In the rows, 128 means zero.
[100 123 113 136 128 105 118 119 121 147 148 133 142 139 109  63 101 165
 113 139 118 104 138 132 124 143  92 123  93 151 159 155 130 129 105 150
 105 119 138 149 133 126 119 120 111]
(29)
[133 146 118 102 134 148 115 117 114 144 164 127 143 131 126 125 117 110
 138 123 116 113 120 145 119 138 121 146 114 140 137 148 127 127 135 107
 103 145 115 119 126 132 112 108 131]
(47)
[139 134  77 121 136 121 117 115 140 166 130 117 139 132 108  76 110 162
  99 135  97 127 135 161 133 143  87 113  98 139 157 144 103 106 133 109
 106 108 158 162 121 119 140 121 121]
(29)
[213 186 135 135  78 202  88 143 151 122 138 131 116  80 160 126 122  49
 146 147 152 115  86  57  96 116  52 114 142  86 134 127 145 153 166 152
  88 136  97  30  62  74 105 118 197]
(73)
[113 127 141 115 144 145 124 133 111 148 157 114 139 119 129 144 127 129
 141 131 122 139 128 166 132 122 137 129 134 124 121 137 134  97 114 104
 129 146 125 133 126 139 118 111 130]
(77)
[  4  69  93 122 106  39  52 137 144 102 134 122 147 181 193 126 103 106
 154 131  34 166 159 179 195 136 165 148 103 162 123 152  52 188  81 143
 143 141  71 145 153 122 143 113 148]
(119)
[ 97 132 135 125 110 130 113 143 143  95 124 128 118 131  90 126 132 125
 137 131 157 107 143 126 140 129 134 122 134 122 163 127 109 130 145 135
 142 143 161 117 119 133 113 129 123]
(73)
[167 130  89 121 123 113 132 113 139 153 156 160 135 161 129 120 143 114
 126 137 124 113 121  86 130 121 131 136  94 128 124 137 134 147 140 163
 148 143 143 129 101 121 158 153 153]
(119)
[147 135 101 111 121 159 151 111 123 154 131 135 152 124 123 104 108 162
 117 149 105  94 114 115 137 102 107 127 116 101 150 158 121 129 132 156
  83 120 139 135 111 140 125 119 127]
(53)
[ 94 113  71 149 118 130 172 148  89  81 158 115  97  98 163 123 127 138
 103  91 113  92 165 182 145 123 186 127 119 112 124 143 128 149  92 141
 129 137 132 139 139 147 129 100 168]
(183)
[127 135 154 142 116 111 146 151 146 151 135 121 144 147 127 115 133 150
 126 128 141 131 112 122 126 147 132 142  98 112 130 104 115 134 150 134
 144 115 133 131 155 152 109 118 161]
(40)
[133 143 102 132 116 125 120 126 152 129 128 129 139 128 128 109 136 111
 131 109 112 124 110 134 142 146 100 150 111  72 161 137 118 132 149 134
 190 166 127 142 127 140 142  90 155]
(119)
[137  92 146 117 121 143 125 145 115 131 143 118 109 126 123 109 114 108
 130 116 133 125 112 121 113 137 122 135 101 127 128 105 124 140 114 133
 128 128 132 116 147 138 127 122 129]
(73)
[176 135 107 150 135 132 218 143 161 115 121 141 120  39 100 185 121 166
 151 172 142 170 127 156 152  81 119  86 112 139 104 149 165 131 108 186
 114 138 124 154 128 125 146 173 233]
(73)
[114 137 133 126 118 140 101 138 119 148 147 107 133 134 143 120 114 123
 137 122 111 153 119 144 121 137 119 127 115 118 124 144 126 124 132 112
 130 133 109 126 136 127 119 126 114]
(74)
[123  97 155 130 122 133 143 139 136 133 145 112 119 131 127  95 112 128
 123 115 132 130 113 125 121 144 122 136  96 113 126 112 106 158 133 148
 133 108 141 123 157 138 120 120 130]
(73)
[119 113 144 131 130 147 140 144 130 159 129 110 136 139 151 110 126 120
 128 123 131 153 119 131 114 159 121 142  88 114 112 111 125 165 132 140
 142 110 116 125 161 129 121 126 131]
(74)
[132 138 132 128 138 147 158 146 172 140 106 125 126  78 104 152 107  88
 171 142 170 136 122 130 112 126 122 156 181 125 121 117 138 182 172 148
 188 155 117 133 142 121  81 100 169]
(73)
[135 135 121 118 129 119 102 133 115 128 157 110 142 122 146 132 117 114
 141 129 112 150 119 147 122 129 110 140 119 116 116 119 124  92 121 121
 125 153 120 120 126 148  87 108 153]
(40)
[100 134 125 152  99 100 125 149 106 119 137 120 124  99 136 129 131 143
 125 108 138 112 148 108 128 135 137 136 124  97 145 117 130 127 171 130
 141 145 127  96 117 121 105 103 137]
(142)
[106 140 129 132 121 123  99 128 116 144 166 116 149 113 163 126 141 121
 141 125 125 121 132 144 133 114 135 126 144 151 123 146 123 105 140 105
  87 181 109 121 127 121 113 131 123]
(142)
[132 148 130 125 131 121  97 126 112 125 147 112 147 127 140 132 118 117
 139 136 107 142 119 145 129 125 107 136 124 119 122 140 132  95 114 118
 116 156 117 117 122 149  90 114 150]
(40)
[135  93 133  94 107 182 149  88 182 170 104 136 139  95 135 182 126  57
 135 104 144 113  77  95  95  94  91 166 154 123 129  47 131 103 159 191
 125 135  86 109 110 110 149  99 153]
(73)
[120 141 119 135 124 125 111 124 128 144 153 118 148 112 148 129 126 120
 136 119 121 129 118 118 129 122 123 136 142 133 129 141 126 113 148 112
 108 165 106 122 134 127 108 124 134]
(142)
[107 157 122 137 133 143 162 137 162 125 134 130 151 119 120 129 121 162
 120 129 164 160 153 115 120 154 106 125 137  88 153 129 102 160 161 140
 181 106 152 118 149 123 117  91 121]
(77)
[ 93 132 115 122 136 150  59 148 125  72 143 111  88 119  84 153 140 154
 118  85 109  78 100  93 113 112 136 149 152 167 150  61  96  78 144 137
 107 152 104  67  99 111  70  96 125]
(142)
[107 123 155 144 123 156 138 142 130 153 132 112 122 144 134 109 121 137
 131 123 128 131 128 139 114 151 123 142  97 111 120 112 120 151 133 140
 154  98 116 120 160 123 126 118 118]
(74)
[107 136 175 183 115 106 120 130 190 176 129  94 134 108 125 153 158 155
 181  85 165  79  77  82 126 145 104 153 131 140  98 150 164 121 246 153
 115 120  26 119 124 104  89  82 155]
(142)
[137 151 111 102 133 137  97 130 108 147 169 120 137 124 127 127 127 103
 142 119 106 120 115 140 117 132 124 140 112 136 133 138 123 117 129 111
  98 147 120 117 114 128 101 106 119]
(47)
[144 126 100 126 112 127 127 140 104 114 168 126 107 139 123  71 107 127
 134 126  78 104 140  69 101 163 103 151 120 148 113 122 103 195  53 179
 152 130 147 144 135 165 121 141 173]
(53)
[148 138  87 144 102 134 130 119 161 144 122 110 129 118 159  99 126 110
 135 132 160 155 165 147 135 101 149 136 131 111 119 151 105 123  97 166
 124  79 126 166 129 121 127 110 134]
(183)
[141 121 162 138 111 134 155 138 137 156 134 121 135 138 146 104 126 141
 118 114 164 123 123 131 125 150 141 141 113 112 126 114 115 163 144 131
 129  97 131 137 161 141 128 117 134]
(183)
[126 125 149 133 106 136 141 156 137 165 129 105 129 140 147 127 110 139
 138 126 126 152 118 128 132 143 133 131  96 110 121 111 125 148 147 137
 144  92 105 126 148 131 129 126 127]
(74)
[113 133 120 145  90 116  96 128  57 147 124 146 126 164  99 119 168 115
  89  76 138  59 146  83 115  89 154 139 134  68 170 114 106 161  72 182
  63  29 165  87  64 139  89 113  71]
(183)
[116  44 180 154 137  89 126 103 126  52 147 108  86 163  92  52 103 170
 100  97  60  77 104 139 139 135 157 125  91 127 111  88  99 107 137 104
  89 126 158 106 155 150 117 148 149]
(73)
[172 148 197 132 100 135 170 149 153 164  94  96  94 165 157 163 160 133
 111  94 166  97 108 147 167 132 162 117 120 208 110  24 139  91 206  77
 136 134  81  93 131 136 137 170 147]
(183)
[123 140 139 113 156 152 138 109 167 141 145 113 142 135 104 118 120 154
 134 140 100 114 114 141 128 140 103 138 130 114 122 154 107 118 152 126
 156 120 144 139 123 128 110 113 142]
(77)
[145 145 117 133 114 125 153 129 129 161 148 113 131 127 125  87 104 167
 102 161  97 129 119 120 103 125 113 118 122 119 123 159 121 153 130 132
 111  94 156 141 128 119 140 125 151]
(53)
[131 149 134 116 121 118 148 138 165 159 115 136 125 120 120  94 137 170
 141 154 120 104 119 147 115 129 116 128 105 162 139 132 120 153 177 146
 111 105 138 136 114  99 143 111 125]
(47)
[123 129 128 134 114 142 138 138 128 144 144 104 129 127 139 117 108 131
 121 125 126 134 127  97 109 144 119 135 119 107 122 119 116 140 124 143
 141 112 118 130 161 132 122 100 127]
(53)
[157 119 140 150 134 117 129 120 119 155 124 142 138 137 131  63 134 160
 114 137 169 136 142 126 109 152 123 115  91 142 128 106 126 115 153 118
  79 104 162 126 134 115 150 151 126]
(29)
[ 69 137 123 104 126 111 128 141 143 105 125 118 131 137 113 120 142 113
 141 134 128  89 157 166 119 157 139 158 114 137 150 119  97 169 142 143
 158 132 140 120 123 126  85  95 132]
(47)
[ 92 150 112 135 137 114 168 127 170 135 110 145 148 123 117 119 115 171
 126 177 138 138 163 163 134 134 118 124 128 147 137 132 130 157 138 154
 159 112 148 146 150 121 162 134 170]
(119)
[128 125 148 140 129 110 148 137 134 149 132 117 138 140 137 129 119 131
 128 132 130 130 121 134 124 149 122 147  90  93 117 108 120 126 130 150
 150 109 117 129 157 146 104 111 154]
(40)
[116 115 153 134 116 124 141 142 119 147 154 118 128 125 158 107 138 123
 123 109 136 117 121 113 118 146 132 139 120 133 122 112 123 134 131 118
 131 141 117 132 160 133 131 134 136]
(142)
[122 102  84 136 136 118 144 123 130 131 138 146 119 102 129  92 118 160
 124 145 126 148 158 130  98 107 132 103 112 136 114 130 104 145 137 167
  99  96 189 130 138 108 158 142  98]
(73)
[125 128 132 120 128 138  93 136 105 125 150  94 129 120 140 109 113 120
 141 134 110 145 128 129 111 140 115 132 132 122 110 138 125 104 107 108
 115 136 118 123 138 129 108 108 141]
(53)
[158 200 203 115 132 134 143 130 146 175  89 135 136 122  86 206 109 121
  94 146 147  73  98  78 149 143 126 118 149  65 149  59 133 128 166 171
 103  97 132  97  79 132  93 151 149]
(77)
[139  98 125 124 178 110 157  84  53  95 139 177 128 134 116 106 118 148
  95  86 141 129 166 183  82 134  83 135 106  63 132 170 102 123 129  78
 176 134  92  89 144 136  62 156  95]
(77)
[152 174  97 142 147 190 129 113 179 179 141 144 151 140  86 207 158 134
 168 104 222  86 109 130 113 118 119 130 198  96 185  88  99  97 200 161
 130 131 126 136 111 148 126  54  11]
(77)
[116 153 104 179  62 105 213 137 214 180 146 131 149 122 162 151 137 135
 103 105 140 158  83  44 151 124 143 129 145 114 154  43 112 128 200 179
 141  90 144 142 150 122 192 132 186]
(142)
[140 134 111 151 137  85 127 111 148 154 125 124 137 137 124  85 119 175
 130 130 109 109 135 162 138 145  94 135 120 117 135 132 125 105 153 131
 120 125 121 142 121 119 124  87 136]
(40)
[138 146 137 101 134 146 120 127 110 149 160 124 139 118 130 133 125 105
 143 134 116 114 113 154 126 126 130 142 110 130 127 140 132 125 139 112
 100 152 125 124 119 129 105 110 133]
(47)
[ 97 120 144 143 111 125 129 142 129  98 126 117 136 131 137  87 146 164
 127 121 159 145 167 142 122 144 139 117 109 134 150 130 105 133 139 111
 151 135 162 127 147 125 140 114 118]
(29)
[123 109 135 132 129 117 149 115 136 162 120 135 137 112  98 105 115 145
 120 160 127  87 145 177 154 106 113 111 101 106 146 141 135 128 136 148
  85 126 151 140 118 112 123 126 121]
(73)
[150 122 159 116 105 135 130 144 131 163 138 110 128 133 160  76 114 137
 123 107 153 125 133 126 115 154 131 148 119 137 121 104 119 142 133 118
 131 104 119 131 149 133 125 111 137]
(183)
[121 142 123 113 134 132  94 124 120 147 167 114 147 138 155 115 129 100
 146 119 105 136 116 158 134 128 112 147 124 134 123 141 132 113 113 121
 145 169 103 127 124 137 123 114 147]
(119)
[128 150 108 134 137 142 187 122 163 165 123 120 131 123 136 114 128 161
 118 141  96  94 146 160 134 138 143 123  89 124 128 141 111 154 181 126
 139 108 145 139 153 103 164  98 121]
(47)
[140  98 110 118 118 146 142 145  93 104 110 151 115  85 159  81  98 177
 108 137 174 139 158 132 107 126 110  87  80 153 132 148 153 117 129 119
  52 103 116 126 142 127 149 151 142]
(29)
[112 158 165 155 107  83 179 190 120 149 113 119 110 136 150 122  94 162
 148 131  92 184  97  62 160 156 151 140  92  67 136  91 129 166 175 181
 251  76 161 111 149 130 117 144 110]
(74)
[133 144 156 121 133 145 151 136 126 156 142 132 133 136 118 112 136 122
 133 130 132 107 110 139 120 147 123 147  96 123 134 128 119 171 145 132
 128 113 135 129 146 131 107 114 129]
(47)
[130 122 165 131 139  86 123 109 174 125 103  88 128 148 155  52 130 115
 120 144  91 131 128 152 132 156  80 120 125 141 111 109 151  62 131  76
 142 141 128 144 154 116 120 120 153]
(40)
[137 112 148 143 126 135 143 139 117 147 139 126 133 123 139 119 147 137
 131 113 142 123 116 114 106 134 131 138 118 133 120 118 123 140 145 112
 120 133 118 116 156 134 128 134 134]
(142)
[125 126 134 115 122 141  93 126 112 126 164 100 138 128 159  98 105 127
 135 117 121 139 126 140 133 136 112 125 108 150 128 153 132  91 125 100
 110 155 105 127 129 132 111 118 132]
(29)
[111 142 130 138 125 130 103 124 128 133 159 111 147 116 148 128 135 124
 140 118 119 115 121 134 126 127 127 133 149 141 131 150 123 113 142 101
 104 179 102 119 136 126 115 117 130]
(142)
[131 128 117 122 131 151  95 128 113 138 155 112 134 124 145 137 118 102
 148 126 121 158 115 164 115 129 117 134 121 123 114 143 131 114 122 114
 114 158  96 127 129 131 107 125 124]
(74)
[127 142 164 118 131 159 147 139 141 158 146 124 139 145 113 119 122 148
 133 132 133 136 121 105 133 140 118 133 120 113 140 124 117 128 121 133
 169 107 151 137 144 144 128 117 115]
(77)
[ 67 114 142  96 146  91 145 141 128 115 125 117 133 118  86 119 145 145
 142 148  92  68 152 114 140 132 154 135 151 114 117 129 113 152  56 195
 122 115 183 193 115 151  89 146 162]
(53)
[134 124  95 142  99  94 139 141 136 151 148 121 127 134 152 105 143 140
 124 128 116 110 147 143 113 127 142 123  89 126 120 122 129 143 125 159
 123 106 125 127 110 127 175 124 164]
(119)
[145 173 191 126 160 196 129 118 119 152  64 170 140 137 137  76 178  93
 143 169 205 201 124  47 111 106 153 143 194 157 116 139 141 160  84 137
 152 145 215 173 167 114 170 161  94]
(53)
[ 99 151 123 148 107 128 162 130 127 126 116 119 140 108 112 150 112 148
 117 142 160 125 167 115 118 133 109 126 134 108 133 123 143 139 151 146
 139 109 113 105 135 124 102 109 159]
(53)
[126 123 123 120 121 141 104 137 113 155 163 108 134 136 153 120 116 107
 140 123 109 149 119 150 123 136 118 132 113 109 118 139 125 130 123 115
 123 131 110 127 126 122 114 120 120]
(74)
[119 132 144 113 134 139 152 141 116 146 149 126 136 139 121 108 129 141
 131 117 118 106 134 131 128 152 139 146  86 131 134 114 111 160 134 127
 129 113 141 124 156 143 116 116 127]
(47)
[136 107 142 130 134 112 124 120 116 160 134 137 114 127  98  83 136 141
 136 144 111 112 137 163 123 115 109 114  98 140 125 126 121 102 127 123
 123 135 174 139 126 116 141 157  99]
(73)
[ 99 200  65 148  54 166 122 139 213 161 145  81 158 126 115 195 131 120
 110 137 125 137 140 101 157 108 110 102 159 147 195 109 116 121 149 146
 140 124 138 124  92  99 172  51 146]
(29)
[136 138 108 106 132 141  92 123 115 140 170 124 137 127 155 115 117  99
 143 119 107 131 113 145 125 120 111 146 130 119 123 144 130 112 115 128
 139 160 105 128 115 132 125 111 147]
(119)
[117 118 153 138 130 118 151 139 113 129 131 127 139 140 135 120 139 133
 124 126 131 139 126 129 120 140 127 143  99 110 116 106 123 138 117 138
 144 117 144 124 158 159 106 126 156]
(40)
[110 137 137 114 138 145 121 131 117 138 163 109 140 135 118 128 121 126
 130 137 109 133 125 161 126 130 124 130 130 120 134 140 123  98 107 104
 142 136 138 127 123 140 113 112 130]
(77)
[107 136 117 129 112 101 138 144 122 119 128 135 138 128 119 125 109 164
 130 137 131 144 168 147 140 133 117 138 107  89 146 142 106 125 124 135
 175 110 133 131 136 137  98 109 155]
(40)
[112 119 132 133 133 147 100 121 107 125 164 104 137 125 143 110 108 127
 132 116 123 135 121 137 125 134 124 130 107 140 123 146 132 100 129 108
 113 152 117 124 145 132 111 106 122]
(29)
[124 138 132 124 125 140 100 132 112 131 155  99 142 111 141 126 118 108
 140 131 113 137 119 130 123 130 121 134 134 114 118 137 131 108 120 110
 115 176 109 126 138 133  98 103 146]
(53)
[134 128 100 150 114 119 171 150 140 150 127 144 113  97 100 198 104 154
 131 135 176 116 143 137 121 132 156 118  93 131 112  97 130 170 177 166
  62  51  91 126 139 135 119 121 173]
(47)
[133 123 108 131 130 114 142 141 148 150 124 102 128 141 153  95 125 170
 121 122 130 115 145 139 130 154 138 132  99 148 119 125 113 144 152 143
 120  74 123 112 132 109 131 106 125]
(183)
[112 119 128 125 125 135 130 140 139 141 158 127 132 141 135 115 145 112
 143 110 122 124 112 132 119 130 127 163 115 107 133 112 110 151 111 162
 190 132 124 136 139 131 133  96 151]
(119)
[129 129 148 132 126 148 130 142 124 126 135 113 132 127 123 109 138 132
 134 123 136 127 122  95 107 148 119 140 125 108 125 111 117 140 118 135
 140 127 132 120 151 132 110 108 144]
(53)
